Here is a tiny trained network, its code and every weight. The questions are about switching its units off for an input and a class, where a switched-off unit gives its printed mean instead of its output.

import numpy as np


def w(rows, s, z=0):
    codes = np.array(rows[::2]) - 128.0
    scale = np.full(codes.shape[1], s)
    scale[-1] = z or s
    return codes * scale


def f(y):
    return y / 2 * (1 + np.tanh(0.7978845608 * (y + 0.044715 * y**3)))


def log_softmax(a):
    a = a - a.max(-1, keepdims=True)
    return a - np.log(np.exp(a).sum(-1, keepdims=True))


def net(x, mask):
    res = np.array(x, float).reshape(1, 3) / 4 @ E
    y = f(res @ A[0][:, :-1].T + A[0][:, -1])
    res = res + np.where(mask, y, B[0][:, -1]) @ B[0][:, :-1]
    return log_softmax(res[-1] @ U[:, :-1].T + U[:, -1])


A, B = {}, {}
E = w([
[101,107,187,53],'x0',
[129,210,182,144],'x1',
[1,112,138,167],'x2',
],0.014)
A[0] = w([
[83,138,109,159,97],'n0',
[165,141,84,185,119],'n1',
[147,73,122,137,102],'n2',
[135,108,165,70,109],'n3',
[165,155,88,188,117],'n4',
[248,144,124,87,100],'n5',
[146,80,76,94,114],'n6',
[109,61,105,132,96],'n7',
[113,212,125,119,101],'n8',
[146,107,146,139,251],'n9',
[164,161,213,176,110],'n10',
[132,111,174,96,117],'n11',
[125,114,160,75,121],'n12',
[147,139,86,150,104],'n13',
[134,88,78,99,113],'n14',
[143,178,164,138,127],'n15',
[135,142,93,177,112],'n16',
],0.017,0.015)
B[0] = w([
[84,116,193,29,167],'n0',
[165,78,171,106,189],'n1',
[131,155,90,5,150],'n2',
[158,51,168,113,177],'n3',
[153,70,161,106,189],'n4',
[9,158,178,148,247],'n5',
[122,174,83,84,183],'n6',
[106,150,91,51,180],'n7',
[135,154,78,30,158],'n8',
[158,120,77,248,246],'n9',
[156,165,78,50,177],'n10',
[179,90,150,107,166],'n11',
[186,90,164,116,177],'n12',
[132,117,156,91,155],'n13',
[145,178,81,65,173],'n14',
[142,171,49,79,169],'n15',
[155,68,181,78,168],'n16',
],0.012,0.015)
U = w([
[167,165,56,92,119],'0',
[212,48,208,120,69],'1',
[7,138,196,133,91],'2',
[184,141,86,239,253],'3',
],0.016,0.0063)

Each question gives the input, the list of numbers given to net, and the class t.
The units are the neurons (one row each of A and B). Each row of codes is followed by its name. A weight is (code - 128) times the scale printed after its matrix; where a second scale follows, it is the last column's (A, B and U).
mask holds one flag per neuron, in row order. A switched-off neuron (its flag False) gives its mean, the last column of its row in B, instead of its output. The means were averaged over made-up inputs and are rounded, as every weight is.
A unit's drop is (log p(t) with every unit on - log p(t) with that unit switched off) / (log p(t) with every unit on - log p(t) with every unit switched off).
The circuit of an input: a set's keep is (log p(t) with only the set's units on - log p(t) with every unit switched off) / (log p(t) with every unit on - log p(t) with every unit switched off). Starting from the 12 units with the biggest drops (on a tie, the unit counted first), units are removed one at a time, each time the one whose removal leaves the highest keep (on an exact tie, the one counted first), for as long as the keep stays at least 0.8.
units of the circuit, in order: the units of the circuit, biggest drop first
most important unit: the unit with the biggest drop
top k neurons: the k neurons with the biggest drops, biggest first
drop of u: that unit's drop, to one decimal
input [0,5,5], class 0: units of the circuit, in order	(n5)
input [-4,6,6], class 0: top 3 neurons	(n5 n8 n10)
input [-7,8,4], class 0: top 3 neurons	(n8 n15 n10)
input [-7,6,0], class 1: top 3 neurons	(n4 n1 n16)
input [4,-4,0], class 0: top 3 neurons	(n1 n4 n16)
input [-5,-2,-5], class 1: top 3 neurons	(n1 n4 n16)
input [8,-8,8], class 0: top 3 neurons	(n5 n7 n14)
input [6,6,-2], class 0: top 3 neurons	(n15 n10 n8)
input [-3,-2,1], class 3: top 2 neurons	(n5 n3)
input [0,8,8], class 0: top 4 neurons	(n5 n8 n10 n15)
input [6,1,6], class 1: top 3 neurons	(n5 n12 n11)
input [8,-4,7], class 1: top 2 neurons	(n5 n12)
input [-8,-3,-6], class 1: top 2 neurons	(n1 n4)
input [-1,-2,-3], class 3: most important unit	n0
input [2,5,-6], class 2: top 3 neurons	(n5 n14 n6)
input [6,6,-8], class 2: drop of n7	0.0
input [4,1,2], class 1: drop of n9	0.1
input [-1,4,-6], class 2: drop of n5	1.7
